Below is a small trained network, with its code and all its weights. Each question gives an input and a class and asks what happens when units are switched off, that is, made to give their printed mean instead of their output.

import numpy as np


def w(rows, s, z=0):
    codes = np.array(rows[::2]) - 128.0
    scale = np.full(codes.shape[1], s)
    scale[-1] = z or s
    return codes * scale


def f(y):
    return y / 2 * (1 + np.tanh(0.7978845608 * (y + 0.044715 * y**3)))


def log_softmax(a):
    a = a - a.max(-1, keepdims=True)
    return a - np.log(np.exp(a).sum(-1, keepdims=True))


def net(x, mask):
    res = np.array(x, float).reshape(1, 5) / 4 @ E
    y = f(res @ A[0][:, :-1].T + A[0][:, -1])
    res = res + np.where(mask, y, B[0][:, -1]) @ B[0][:, :-1]
    return log_softmax(res[-1] @ U[:, :-1].T + U[:, -1])


A, B = {}, {}
E = w([
[96,105,125,103,100,158,46,69,1,212,135,83],'x0',
[207,229,219,112,138,194,114,105,122,81,148,58],'x1',
[166,165,124,132,137,55,88,44,68,64,65,198],'x2',
[135,156,165,59,205,98,155,164,68,166,203,198],'x3',
[114,90,240,204,151,80,240,89,91,168,104,73],'x4',
],0.008)
A[0] = w([
[134,106,132,119,98,181,170,207,172,164,143,87,47],'n1',
[161,129,55,80,56,183,78,170,151,120,180,126,255],'n2',
[99,106,129,145,105,182,140,177,153,163,185,91,169],'n3',
[161,123,155,148,114,69,110,54,111,104,102,176,69],'n4',
[128,83,186,203,139,95,185,121,96,139,129,80,119],'n5',
[65,2,66,132,144,34,138,156,134,171,115,201,150],'n6',
[86,115,112,95,93,144,81,80,88,175,132,96,44],'n7',
[154,123,132,165,169,94,159,170,186,45,135,173,37],'n8',
[120,90,177,188,106,95,164,112,92,149,128,97,65],'n9',
[118,131,170,66,178,115,135,148,88,155,181,185,100],'n10',
[154,149,130,129,112,51,121,66,80,25,65,172,83],'n11',
[136,138,164,74,223,102,164,166,87,153,200,176,97],'n12',
[91,135,131,124,104,156,80,99,76,171,144,103,65],'n13',
[83,101,174,156,115,145,153,156,148,155,177,80,173],'n14',
[182,174,211,84,163,167,103,104,143,96,148,82,122],'n15',
[133,117,187,178,156,80,174,112,117,136,138,102,211],'n16',
[142,98,130,117,93,135,63,82,55,178,106,103,44],'n17',
[130,140,98,194,94,129,100,113,150,107,56,85,57],'n18',
[150,120,111,165,125,113,165,175,173,32,123,133,40],'n19',
[133,65,120,157,40,164,115,111,170,112,63,57,49],'n20',
],0.0073,0.0007)
B[0] = w([
[142,54,114,106,186,74,170,90,118,173,191,93,199],'n1',
[76,109,65,143,141,144,120,178,95,63,204,222,236],'n2',
[191,25,92,72,160,53,165,44,81,190,174,112,197],'n3',
[155,52,93,69,158,109,152,47,132,160,243,151,179],'n4',
[70,173,103,137,136,179,65,160,117,31,194,254,230],'n5',
[225,53,73,215,85,148,115,92,68,29,52,32,254],'n6',
[61,196,138,161,163,37,147,209,155,134,96,63,195],'n7',
[60,156,168,147,188,46,198,198,178,120,67,75,204],'n8',
[80,130,93,112,142,163,91,169,124,40,129,173,203],'n9',
[156,77,207,100,44,58,76,154,198,142,73,130,204],'n10',
[128,51,98,21,206,37,199,66,118,139,218,119,214],'n11',
[156,58,220,85,26,83,36,140,225,167,88,118,222],'n12',
[61,163,155,129,222,98,197,237,147,117,90,45,187],'n13',
[144,105,77,103,167,142,125,87,117,118,240,162,198],'n14',
[222,98,54,253,71,139,112,104,46,29,98,19,212],'n15',
[108,146,91,98,106,189,76,173,72,65,109,213,209],'n16',
[18,171,166,120,188,73,181,184,119,143,79,77,204],'n17',
[130,75,189,55,66,71,44,95,194,195,124,157,185],'n18',
[61,187,166,164,204,78,157,199,156,169,54,111,197],'n19',
[174,76,236,61,57,87,41,124,216,186,102,188,219],'n20',
],0.0055,0.008)
U = w([
[158,103,226,88,25,102,61,132,187,178,98,143,122],'0',
[63,172,151,150,218,94,208,206,141,138,79,59,115],'1',
[163,90,85,78,195,106,201,48,104,163,241,123,115],'2',
[216,111,80,236,71,137,127,114,74,55,92,35,130],'3',
[79,161,80,125,130,164,77,179,107,56,192,245,137],'4',
[151,152,114,138,96,160,167,111,115,157,113,134,189],'5',
[143,246,100,148,115,254,193,60,122,250,60,179,2],'6',
],0.0092,0.0088)

Each question gives the input, the list of numbers given to net, and the class t.
The units are the neurons (one row each of A and B). Each row of codes is followed by its name. A weight is (code - 128) times the scale printed after its matrix; where a second scale follows, it is the last column's (A, B and U).
mask holds one flag per neuron, in row order. A switched-off neuron (its flag False) gives its mean, the last column of its row in B, instead of its output. The means were averaged over made-up inputs and are rounded, as every weight is.
A unit's drop is (log p(t) with every unit on - log p(t) with that unit switched off) / (log p(t) with every unit on - log p(t) with every unit switched off).
The circuit of an input: a set's keep is (log p(t) with only the set's units on - log p(t) with every unit switched off) / (log p(t) with every unit on - log p(t) with every unit switched off). Starting from the 12 units with the biggest drops (on a tie, the unit counted first), units are removed one at a time, each time the one whose removal leaves the highest keep (on an exact tie, the one counted first), for as long as the keep stays at least 0.8.
circuit, biggest first: the units of the circuit, biggest drop first
most important unit: the unit with the biggest drop
top k neurons: the k neurons with the biggest drops, biggest first
drop of u: that unit's drop, to one decimal
input [4,-6,3,1,-2], class 3: most important unit => n6
input [6,-5,5,4,-4], class 1: top 4 neurons => (n17; n7; n13; n15)
input [7,-1,-2,5,-7], class 1: top 4 neurons => (n13; n7; n17; n5)
input [-3,-5,6,4,2], class 2: top 2 neurons => (n11; n4)
input [1,-5,-1,-5,6], class 4: top 4 neurons => (n5; n9; n15; n12)
input [7,-7,-7,-3,-3], class 1: top 3 neurons => (n7; n13; n17)
input [-4,-8,-6,-2,-1], class 3: top 2 neurons => (n6; n11)
input [0,-8,-2,-6,-6], class 3: top 2 neurons => (n6; n12)
input [3,1,-6,-4,-1], class 2: circuit, biggest first => (n3; n1)
input [-1,-4,1,7,-7], class 0: top 2 neurons => (n12; n10)
input [-5,5,-4,-1,8], class 4: circuit, biggest first => (n5; n16)
input [3,-2,-4,-3,-1], class 2: circuit, biggest first => (n12; n3)
input [-1,7,6,-7,7], class 0: top 2 neurons => (n18; n20)
input [8,6,4,5,7], class 1: top 4 neurons => (n17; n13; n6; n7)
input [3,5,-8,-8,6], class 0: most important unit => n20
input [-6,-6,1,-4,-6], class 1: top 2 neurons => (n19; n8)
input [-4,-5,1,6,1], class 0: top 2 neurons => (n12; n15)
input [2,0,-1,1,2], class 5: top 4 neurons => (n2; n8; n11; n19)
input [-4,0,-5,-3,-4], class 2: circuit, biggest first => (n1; n3)
input [7,-6,1,-2,5], class 1: circuit, biggest first => (n17)
input [-2,4,-2,2,6], class 4: circuit, biggest first => (n5; n16)
input [6,-2,4,-7,-7], class 0: drop of n5 => 0.6
input [5,-7,-1,-3,2], class 3: drop of n6 => 3.1
input [-6,-3,2,1,-1], class 1: drop of n8 => 0.1
